Here is a tiny trained network, its code and every weight. The questions are about switching its units off for an input and a class, where a switched-off unit gives its printed mean instead of its output.

import numpy as np


def w(rows, s, z=0):
    codes = np.array(rows[::2]) - 128.0
    scale = np.full(codes.shape[1], s)
    scale[-1] = z or s
    return codes * scale


def norm(h):
    return h / np.sqrt((h * h).mean(-1, keepdims=True) + 1e-5)


def f(y):
    return y / 2 * (1 + np.tanh(0.7978845608 * (y + 0.044715 * y**3)))


def log_softmax(a):
    a = a - a.max(-1, keepdims=True)
    return a - np.log(np.exp(a).sum(-1, keepdims=True))


def net(x, mask):
    res = np.array(x, float).reshape(1, 4) / 4 @ E
    u = 0
    for l in range(4):
        y = f(norm(res) @ A[l][:, :-1].T + A[l][:, -1])
        res = res + np.where(mask[u : u + 3], y, B[l][:, -1]) @ B[l][:, :-1]
        u += 3
    return log_softmax(norm(res)[-1] @ U[:, :-1].T + U[:, -1])


A, B = {}, {}
E = w([
[70,150,197,154,84,75,69],'x0',
[101,38,199,18,91,225,75],'x1',
[146,243,126,193,171,253,164],'x2',
[76,130,91,223,122,189,128],'x3',
],0.0081)
A[0] = w([
[2,142,115,207,52,85,123,78],'0.n1',
[176,197,192,146,187,73,131,3],'0.n2',
[130,231,173,101,73,103,78,141],'0.n3',
],0.0076,0.0051)
B[0] = w([
[136,153,125,159,59,56,221,254],'0.n1',
[219,38,117,29,98,196,181,154],'0.n2',
[125,31,255,136,167,115,53,210],'0.n3',
],0.0088,0.003)
A[1] = w([
[43,48,129,105,93,183,254,6],'1.n1',
[55,61,19,40,111,164,165,134],'1.n2',
[115,152,55,199,249,106,162,139],'1.n3',
],0.007,0.0023)
B[1] = w([
[104,163,234,93,152,138,132,149],'1.n1',
[11,61,105,130,61,122,83,195],'1.n2',
[183,110,52,91,155,191,111,253],'1.n3',
],0.012,0.004)
A[2] = w([
[121,198,113,243,137,254,90,159],'2.n1',
[140,162,37,137,119,88,144,126],'2.n2',
[71,171,176,157,142,140,180,249],'2.n3',
],0.0093,0.0019)
B[2] = w([
[152,98,123,163,130,73,35,253],'2.n1',
[82,130,143,90,110,129,253,198],'2.n2',
[86,138,254,100,101,61,16,160],'2.n3',
],0.016,0.0066)
A[3] = w([
[151,175,108,58,120,159,227,182],'3.n1',
[104,139,124,163,122,81,172,121],'3.n2',
[67,109,136,1,123,220,128,252],'3.n3',
],0.0093,0.0018)
B[3] = w([
[93,103,156,249,186,31,169,200],'3.n1',
[46,116,143,174,166,129,99,163],'3.n2',
[59,93,204,170,114,231,160,254],'3.n3',
],0.015,0.0057)
U = w([
[116,113,209,172,93,76,3,194],'0',
[127,194,95,56,89,154,132,33],'1',
[215,128,26,173,194,165,61,137],'2',
[140,194,105,63,91,189,166,2],'3',
[206,126,162,57,114,147,161,37],'4',
[57,39,181,77,84,250,137,185],'5',
[82,110,92,205,172,65,233,127],'6',
],0.015,0.0083)

Each question gives the input, the list of numbers given to net, and the class t.
The units are the neurons (one row each of A and B). Each row of codes is followed by its name. A weight is (code - 128) times the scale printed after its matrix; where a second scale follows, it is the last column's (A, B and U).
mask holds one flag per neuron, layer by layer. A switched-off neuron (its flag False) gives its mean, the last column of its row in B, instead of its output. The means were averaged over made-up inputs and are rounded, as every weight is.
A unit's drop is (log p(t) with every unit on - log p(t) with that unit switched off) / (log p(t) with every unit on - log p(t) with every unit switched off).
The circuit of an input: a set's keep is (log p(t) with only the set's units on - log p(t) with every unit switched off) / (log p(t) with every unit on - log p(t) with every unit switched off). Starting from all 12 units, units are removed one at a time, each time the one whose removal leaves the highest keep (on an exact tie, the one counted first), for as long as the keep stays at least 0.8.
circuit, biggest first: the units of the circuit, biggest drop first
most important unit: the unit with the biggest drop
k most important neurons: the k neurons with the biggest drops, biggest first
k most important neurons of layer l: the k neurons of layer l with the biggest drops, biggest first
drop of u: that unit's drop, to one decimal
input [1,-2,6,3], class 2: circuit, biggest first -> [1.n3, 3.n3]
input [-5,-5,3,5], class 2: most important unit -> 2.n1
input [2,-5,-6,-6], class 6: 4 most important neurons -> [2.n1, 2.n3, 1.n1, 1.n2]
input [-1,-3,-7,-6], class 6: circuit, biggest first -> [2.n1, 2.n3]
input [4,-6,8,-7], class 2: 2 most important neurons of layer 3 -> [3.n3, 3.n1]
input [3,-3,-6,2], class 6: 2 most important neurons of layer 2 -> [2.n1, 2.n2]
input [1,-5,0,-8], class 2: 2 most important neurons of layer 2 -> [2.n2, 2.n3]
input [-4,-1,-7,2], class 5: 2 most important neurons -> [1.n2, 2.n1]
input [-5,0,6,-6], class 6: 4 most important neurons -> [3.n1, 0.n3, 2.n3, 1.n1]
input [2,-5,7,2], class 2: 2 most important neurons -> [1.n3, 2.n1]
input [-5,-5,5,1], class 2: 2 most important neurons -> [2.n1, 0.n1]
input [-2,3,6,4], class 0: 2 most important neurons -> [2.n1, 2.n3]
input [4,5,-3,-8], class 5: 2 most important neurons of layer 3 -> [3.n3, 3.n1]
input [-4,7,8,8], class 0: circuit, biggest first -> [2.n1]
input [-4,0,2,-4], class 6: drop of 3.n1 -> 1.6
input [5,5,-3,-7], class 5: drop of 2.n1 -> 1.7
input [-7,2,7,-3], class 2: drop of 1.n2 -> 0.0
input [-5,2,8,3], class 2: drop of 1.n3 -> 0.2
